Below are the code and all the weights of a small trained network. Each question names an input and a target symbol and asks about switching units off, where a switched-off unit gives its printed mean instead of its output.

import numpy as np


def w(rows, s, z=0):
    codes = np.array(rows[::2]) - 128.0
    scale = np.full(codes.shape[1], s)
    scale[-1] = z or s
    return codes * scale


def norm(h):
    return h / np.sqrt((h * h).mean(-1, keepdims=True) + 1e-5)


def f(y):
    return y / 2 * (1 + np.tanh(0.7978845608 * (y + 0.044715 * y**3)))


def softmax(a):
    e = np.exp(a - a.max(-1, keepdims=True))
    return e / e.sum(-1, keepdims=True)


def log_softmax(a):
    a = a - a.max(-1, keepdims=True)
    return a - np.log(np.exp(a).sum(-1, keepdims=True))


def net(x, mask):
    ids = ['αγεθλμφω'.index(c) for c in x.split()]
    T = len(ids)
    res = E[ids] + P[:T]
    u = 0
    for l in range(3):
        q, k, v = (norm(res) @ M[l].T for M in (Q, K, V))
        z = softmax(np.where(np.tri(T) > 0, q @ k.T / 3**0.5, -1e9)) @ v
        res = res + np.where(mask[u], z, O[l][:, -1]) @ O[l][:, :-1]
        u += 1
        y = f(norm(res) @ A[l][:, :-1].T + A[l][:, -1])
        res = res + np.where(mask[u : u + 4], y, B[l][:, -1]) @ B[l][:, :-1]
        u += 4
    return log_softmax(norm(res)[-1] @ U[:, :-1].T + U[:, -1])


Q, K, V, O, A, B = {}, {}, {}, {}, {}, {}
E = w([
[128,152,186,230],'α',
[239,90,173,103],'γ',
[174,5,205,76],'ε',
[82,156,94,113],'θ',
[131,86,123,164],'λ',
[51,31,121,87],'μ',
[62,129,157,196],'φ',
[204,163,138,168],'ω',
],0.021)
P = w([
[124,210,254,59],'0',
[214,136,162,223],'1',
[193,108,145,210],'2',
[192,104,126,208],'3',
[198,120,124,211],'4',
[213,116,104,209],'5',
],0.006)
Q[0] = w([
[168,111,251,109],'0.h1',
[134,147,124,174],'0.h1',
[161,63,114,106],'0.h1',
],0.017)
K[0] = w([
[186,32,65,254],'0.h1',
[164,160,179,167],'0.h1',
[171,122,21,67],'0.h1',
],0.011)
V[0] = w([
[151,183,100,123],'0.h1',
[175,254,129,144],'0.h1',
[24,154,201,193],'0.h1',
],0.0059)
O[0] = w([
[72,107,118,134,25],'0.h1',
[129,32,3,52,89],'0.h1',
[222,17,144,190,254],'0.h1',
],0.0059,0.0014)
A[0] = w([
[78,128,87,30,34],'0.n1',
[64,4,192,80,3],'0.n2',
[163,70,163,169,170],'0.n3',
[158,107,240,21,178],'0.n4',
],0.011,0.0042)
B[0] = w([
[128,192,170,8,131],'0.n1',
[139,121,255,189,152],'0.n2',
[179,77,58,60,254],'0.n3',
[201,15,64,206,162],'0.n4',
],0.009,0.0094)
Q[1] = w([
[128,107,90,200],'1.h1',
[73,132,120,8],'1.h1',
[125,67,102,125],'1.h1',
],0.017)
K[1] = w([
[3,186,56,140],'1.h1',
[242,80,215,206],'1.h1',
[145,219,143,180],'1.h1',
],0.012)
V[1] = w([
[127,178,165,51],'1.h1',
[45,114,78,164],'1.h1',
[87,151,91,254],'1.h1',
],0.0097)
O[1] = w([
[53,229,190,88,3],'1.h1',
[119,176,56,193,69],'1.h1',
[35,62,75,254,115],'1.h1',
],0.0095,0.0047)
A[1] = w([
[204,85,165,74,137],'1.n1',
[201,157,56,91,148],'1.n2',
[75,114,56,150,198],'1.n3',
[101,244,227,162,253],'1.n4',
],0.011,0.0039)
B[1] = w([
[121,168,120,103,254],'1.n1',
[99,160,120,100,212],'1.n2',
[157,175,87,138,155],'1.n3',
[253,154,151,149,140],'1.n4',
],0.017,0.0086)
Q[2] = w([
[192,171,49,114],'2.h1',
[211,79,189,106],'2.h1',
[214,255,187,143],'2.h1',
],0.0099)
K[2] = w([
[163,132,5,166],'2.h1',
[24,164,178,94],'2.h1',
[2,18,85,48],'2.h1',
],0.0092)
V[2] = w([
[41,137,67,134],'2.h1',
[65,9,98,47],'2.h1',
[55,115,152,76],'2.h1',
],0.011)
O[2] = w([
[183,72,50,39,2],'2.h1',
[65,6,46,115,180],'2.h1',
[158,43,114,157,23],'2.h1',
],0.012,0.0061)
A[2] = w([
[2,149,99,145,157],'2.n1',
[158,194,100,130,94],'2.n2',
[149,120,101,169,254],'2.n3',
[137,121,85,123,54],'2.n4',
],0.019,0.0085)
B[2] = w([
[251,154,93,114,149],'2.n1',
[151,132,169,125,181],'2.n2',
[99,189,110,94,250],'2.n3',
[94,105,140,68,141],'2.n4',
],0.02,0.012)
U = w([
[64,109,146,177,254],'α',
[201,70,128,149,153],'γ',
[153,157,100,178,73],'ε',
[138,193,230,106,114],'θ',
[132,131,26,255,106],'λ',
[19,239,147,225,47],'μ',
[46,104,110,77,213],'φ',
[252,94,90,81,19],'ω',
],0.015,0.0087)

Each question gives the input, a string of symbols that net reads in full, and the target symbol t.
The units are the heads (3 rows each of Q, K, V and O) and the neurons (one row each of A and B). Each row of codes is followed by its name. A weight is (code - 128) times the scale printed after its matrix; where a second scale follows, it is the last column's (O, A, B and U).
mask holds one flag per unit, layer by layer, with each layer's heads first. A switched-off unit (its flag False) gives its mean, the last column of its rows in O or B, instead of its output. The means were averaged over made-up inputs and are rounded, as every weight is.
A unit's drop is (log p(t) with every unit on - log p(t) with that unit switched off) / (log p(t) with every unit on - log p(t) with every unit switched off).
The circuit of an input: a set's keep is (log p(t) with only the set's units on - log p(t) with every unit switched off) / (log p(t) with every unit on - log p(t) with every unit switched off). Starting from the 12 units with the biggest drops (on a tie, the unit counted first), units are removed one at a time, each time the one whose removal leaves the highest keep (on an exact tie, the one counted first), for as long as the keep stays at least 0.8.
circuit, biggest first: the units of the circuit, biggest drop first
most important unit: the unit with the biggest drop
k most important neurons: the k neurons with the biggest drops, biggest first
drop of u: that unit's drop, to one decimal
input λ γ μ θ α, target λ: circuit, biggest first : 1.h1, 0.n3
input ω λ θ λ λ α, target ω: circuit, biggest first : 0.h1, 2.h1
input θ ω λ ε, target θ: circuit, biggest first : 1.h1, 1.n4, 2.h1
input θ λ λ, target θ: most important unit : 1.h1
input θ λ μ, target θ: 2 most important neurons : 0.n1, 0.n2
input λ μ θ, target λ: circuit, biggest first : 1.h1, 0.n3
input λ γ μ ω ε, target γ: circuit, biggest first : 0.n4, 0.n2
input λ ω λ λ, target φ: 3 most important neurons : 0.n2, 1.n3, 1.n4
input α φ α, target λ: 2 most important neurons : 1.n1, 1.n4
input μ λ λ θ γ λ, target μ: circuit, biggest first : 1.h1, 0.n4
input α γ μ, target α: 2 most important neurons : 0.n2, 0.n4
input ω θ μ, target ω: 3 most important neurons : 0.n1, 1.n4, 0.n3
input λ ω μ ω λ, target θ: circuit, biggest first : 2.h1, 2.n2
input θ ω θ, target θ: 2 most important neurons : 1.n4, 0.n3
input ω λ θ ω, target ω: circuit, biggest first : 2.h1
input λ α α λ, target μ: 2 most important neurons : 0.n4, 2.n1
input ω α λ λ θ, target ω: 2 most important neurons : 2.n1, 0.n1
input ω λ θ, target ω: 2 most important neurons : 2.n1, 0.n3
input θ λ ε, target θ: 3 most important neurons : 0.n1, 1.n4, 0.n3
input λ λ λ θ μ, target λ: most important unit : 1.h1
input λ μ λ λ γ θ, target λ: 2 most important neurons : 0.n3, 2.n1
input ω λ ω, target φ: 2 most important neurons : 1.n4, 0.n3
input α λ θ φ λ φ, target λ: 4 most important neurons : 0.n3, 1.n1, 0.n1, 1.n4
input θ ω μ μ, target θ: drop of 0.n1 : 0.2
input λ λ ε, target γ: drop of 2.h1 : 0.0
input λ λ φ λ, target λ: drop of 0.n1 : 0.1
input λ ω θ ω ω, target λ: drop of 2.h1 : -0.1
input γ ω λ μ ω, target φ: most important neuron : 0.n4
